Here is a tiny trained network, its code and every weight. The questions are about switching its units off for an input and a class, where a switched-off unit gives its printed mean instead of its output.

import numpy as np


def w(rows, s, z=0):
    codes = np.array(rows[::2]) - 128.0
    scale = np.full(codes.shape[1], s)
    scale[-1] = z or s
    return codes * scale


def f(y):
    return np.maximum(y, 0)


def log_softmax(a):
    a = a - a.max(-1, keepdims=True)
    return a - np.log(np.exp(a).sum(-1, keepdims=True))


def net(x, mask):
    res = np.array(x, float).reshape(1, 7) / 4 @ E
    y = f(res @ A[0][:, :-1].T + A[0][:, -1])
    res = res + np.where(mask, y, B[0][:, -1]) @ B[0][:, :-1]
    return log_softmax(res[-1] @ U[:, :-1].T + U[:, -1])


A, B = {}, {}
E = w([
[106,139,178,146,130],'x0',
[123,120,156,142,125],'x1',
[68,102,100,254,11],'x2',
[248,134,128,245,156],'x3',
[135,122,115,125,126],'x4',
[159,66,176,146,109],'x5',
[130,134,110,122,131],'x6',
],0.0085)
A[0] = w([
[97,86,107,61,88,91],'neuron 0',
[178,86,190,87,142,132],'neuron 1',
[132,164,153,101,149,56],'neuron 2',
[101,119,71,187,96,71],'neuron 3',
[200,113,144,153,154,41],'neuron 4',
[61,140,117,166,133,177],'neuron 5',
[151,121,157,73,245,60],'neuron 6',
[113,121,143,125,50,98],'neuron 7',
[187,136,119,199,182,190],'neuron 8',
[154,64,67,167,141,253],'neuron 9',
[170,170,132,105,129,28],'neuron 10',
[48,71,142,59,120,95],'neuron 11',
[89,170,126,103,139,149],'neuron 12',
[93,66,161,160,128,251],'neuron 13',
[94,109,132,117,186,17],'neuron 14',
[74,114,152,109,133,43],'neuron 15',
],0.013,0.0053)
B[0] = w([
[97,100,153,189,207,195],'neuron 0',
[167,197,130,114,98,208],'neuron 1',
[149,149,183,137,64,158],'neuron 2',
[160,96,94,105,55,209],'neuron 3',
[158,75,127,149,140,191],'neuron 4',
[173,149,131,83,102,200],'neuron 5',
[222,89,96,124,2,254],'neuron 6',
[83,179,95,137,77,184],'neuron 7',
[99,106,103,138,224,253],'neuron 8',
[94,210,198,98,153,229],'neuron 9',
[112,110,112,224,90,151],'neuron 10',
[91,91,176,206,211,220],'neuron 11',
[102,121,123,105,173,180],'neuron 12',
[132,199,98,36,142,214],'neuron 13',
[224,75,24,158,111,142],'neuron 14',
[92,50,62,172,192,155],'neuron 15',
],0.007,0.0096)
U = w([
[119,216,126,64,128,252],'0',
[115,146,115,211,161,28],'1',
[143,154,95,106,4,14],'2',
],0.011,0.0041)

Each question gives the input, the list of numbers given to net, and the class t.
The units are the neurons (one row each of A and B). Each row of codes is followed by its name. A weight is (code - 128) times the scale printed after its matrix; where a second scale follows, it is the last column's (A, B and U).
mask holds one flag per neuron, in row order. A switched-off neuron (its flag False) gives its mean, the last column of its row in B, instead of its output. The means were averaged over made-up inputs and are rounded, as every weight is.
A unit's drop is (log p(t) with every unit on - log p(t) with that unit switched off) / (log p(t) with every unit on - log p(t) with every unit switched off).
The circuit of an input: a set's keep is (log p(t) with only the set's units on - log p(t) with every unit switched off) / (log p(t) with every unit on - log p(t) with every unit switched off). Starting from the 12 units with the biggest drops (on a tie, the unit counted first), units are removed one at a time, each time the one whose removal leaves the highest keep (on an exact tie, the one counted first), for as long as the keep stays at least 0.8.
circuit, biggest first: the units of the circuit, biggest drop first
top k neurons: the k neurons with the biggest drops, biggest first
drop when u is switched off: that unit's drop, to one decimal
input [-7,5,3,-4,-4,8,-1], class 0: top 2 neurons	[neuron 13; neuron 6]
input [-8,2,-6,5,7,1,-5], class 2: top 2 neurons	[neuron 6; neuron 11]
input [6,-8,5,8,-8,-6,8], class 0: circuit, biggest first	[neuron 11; neuron 9]
input [7,6,1,5,4,2,-7], class 0: circuit, biggest first	[neuron 13; neuron 11]
input [3,-7,-8,-7,-6,-3,-7], class 2: top neuron	[neuron 6]
input [-7,-5,-1,-6,-7,1,1], class 1: circuit, biggest first	[neuron 11; neuron 0]
input [0,-6,6,3,4,6,-5], class 0: circuit, biggest first	[neuron 9; neuron 13]
input [-5,2,-6,-6,-8,-4,-3], class 1: circuit, biggest first	[neuron 11; neuron 0; neuron 13]
input [-5,-8,8,4,-4,-3,-7], class 0: top 2 neurons	[neuron 6; neuron 9]
input [5,4,-7,-6,1,-7,4], class 2: top 2 neurons	[neuron 6; neuron 8]
input [5,6,5,3,0,3,0], class 0: top 2 neurons	[neuron 6; neuron 13]
input [6,-3,-6,3,8,-8,-4], class 2: circuit, biggest first	[neuron 6; neuron 9]
input [-7,-4,-5,-7,3,7,-6], class 1: circuit, biggest first	[neuron 11; neuron 0]
input [4,7,5,-1,-8,7,7], class 0: circuit, biggest first	[neuron 13]
input [-5,-5,6,-6,-8,-4,1], class 1: top 3 neurons	[neuron 11; neuron 0; neuron 6]
input [4,1,-3,-5,1,5,-7], class 1: top 2 neurons	[neuron 11; neuron 15]
input [4,7,-1,6,3,4,-4], class 0: drop when neuron 1 is switched off	0.3
input [5,8,5,4,-4,-8,-3], class 0: drop when neuron 7 is switched off	0.0
input [1,5,3,1,-4,6,8], class 0: drop when neuron 13 is switched off	0.2
input [0,0,-7,5,-5,-4,-6], class 2: circuit, biggest first	[neuron 6]
